Each row is followed by its class.
[.00, .04, .04, -.06, -.05, -.01, .00, .01, -.05, .08, -.02, -.02, -.02, .07, .04, .02, -.01, .00, -.01, -.03, -.20, -.01, -.01, -.08, .10, .00, .03, .01, .00, -.05, .03, .00, .02, .08, .03, -.01, .02, -.02, .09, .03, -.01, .00, -.05] : R
[-.04, .08, -.06, .10, -.01, -.05, .04, -.02, .15, -.18, .06, .02, .01, .02, .02, -.13, .22, .00, -.04, -.05, -.66, -.06, .04, -.07, .18, -.01, -.03, .07, -.03, -.12, .08, -.04, -.01, .03, .05, -.03, -.06, .05, -.05, .10, .02, -.04, -.11] : P
[-.02, .08, -.16, .13, -.02, -.05, .03, -.02, .12, -.06, .00, -.08, -.01, .07, .04, -.10, .18, .00, -.06, -.02, -.23, .01, .02, -.05, .21, .00, .02, .04, -.01, -.12, .03, -.03, -.02, .01, -.02, -.01, -.02, .00, -.01, .07, -.02, -.03, -.12] : X
[-.01, .08, -.08, .22, -.03, -.06, .04, .03, .05, -.03, .00, -.07, -.02, .08, .05, -.11, .16, -.02, -.06, .01, -.19, .03, .07, -.06, .20, -.02, -.03, .03, -.01, -.15, .04, -.03, .01, .02, .00, -.06, -.06, .05, -.01, .12, -.04, .00, -.13] : X
[-.01, .01, .08, -.06, .00, .00, .04, .05, .02, .06, .07, -.03, -.03, .05, .00, -.03, -.03, -.01, -.05, .01, -.21, -.06, .01, -.04, .14, .00, .02, .00, -.02, -.07, .03, -.01, .00, .07, .01, .01, -.04, -.01, .09, .03, -.03, .02, -.09] : R
[.01, .01, .25, .24, .02, .07, .04, .13, -.15, .24, -.03, .03, -.05, .00, .00, -.10, -.01, .01, -.09, -.02, .00, .10, .01, -.11, .08, -.01, .02, .01, -.02, -.09, .06, -.03, -.01, .14, .09, -.01, -.08, -.01, .06, .13, -.01, -.02, -.03] : Q
[.00, .08, -.03, .22, -.07, .05, .00, .06, -.19, .25, -.05, -.04, -.02, .02, .04, .03, -.02, .02, -.10, .11, .66, .04, .08, -.02, .04, .00, .00, -.04, .01, .05, -.02, -.06, -.02, .08, -.01, .02, -.03, -.02, .11, .01, -.02, -.01, -.02] : R
[-.02, .07, -.21, .12, -.05, -.06, .02, -.04, .07, -.09, -.01, -.08, -.01, .08, .02, -.06, .16, .00, -.06, -.02, -.23, .05, .02, .00, .19, -.01, -.02, -.04, .01, .00, .01, .00, -.01, .02, -.02, .01, .03, .02, .02, .03, -.04, -.04, -.09] : X
[-.05, .07, -.11, .21, -.04, -.08, .02, .03, .09, -.05, -.02, .00, .02, .07, .04, -.12, .14, -.02, -.06, -.03, -.24, -.04, -.02, -.05, .19, .00, -.01, .05, -.01, -.14, .06, -.02, -.01, .01, .01, .00, .05, .06, .01, .14, .01, -.04, -.12] : X
[-.03, .03, .23, .21, .00, .03, .04, .17, -.03, .20, .10, -.03, -.05, .07, -.01, -.10, -.11, -.03, -.03, -.03, .00, .01, .06, -.21, .19, -.04, .02, .01, -.03, -.17, .05, -.03, -.04, .11, .08, -.02, -.09, .00, .09, .14, -.03, -.03, -.09] : Q
[-.05, .03, -.01, -.18, .03, -.02, .01, .02, .12, -.01, .02, -.11, -.09, .06, .03, -.03, -.16, -.02, .01, -.06, -.23, .10, .04, -.05, .24, -.02, .04, .00, .02, -.07, .00, .01, -.03, -.04, -.07, -.02, .03, -.01, .00, -.06, -.05, -.05, -.09] : Q
[-.02, .05, -.01, .25, -.03, .01, .03, .00, -.01, -.04, .08, .02, .03, .03, .02, -.15, .23, -.02, -.05, .00, -.23, .02, .04, -.01, .08, -.02, -.01, .01, -.05, -.13, .08, -.04, .01, .09, .04, -.03, -.06, .05, .00, .15, .02, -.01, -.09] : P
[-.04, .06, .20, -.24, .02, -.07, -.03, -.01, .12, -.05, .05, .02, -.01, .04, .03, -.04, .05, -.05, .05, -.10, -.66, -.09, .01, -.19, .19, -.02, .06, .01, -.07, -.15, .05, -.02, -.02, .11, .13, .00, -.07, -.02, .02, .09, -.01, .02, -.10] : R
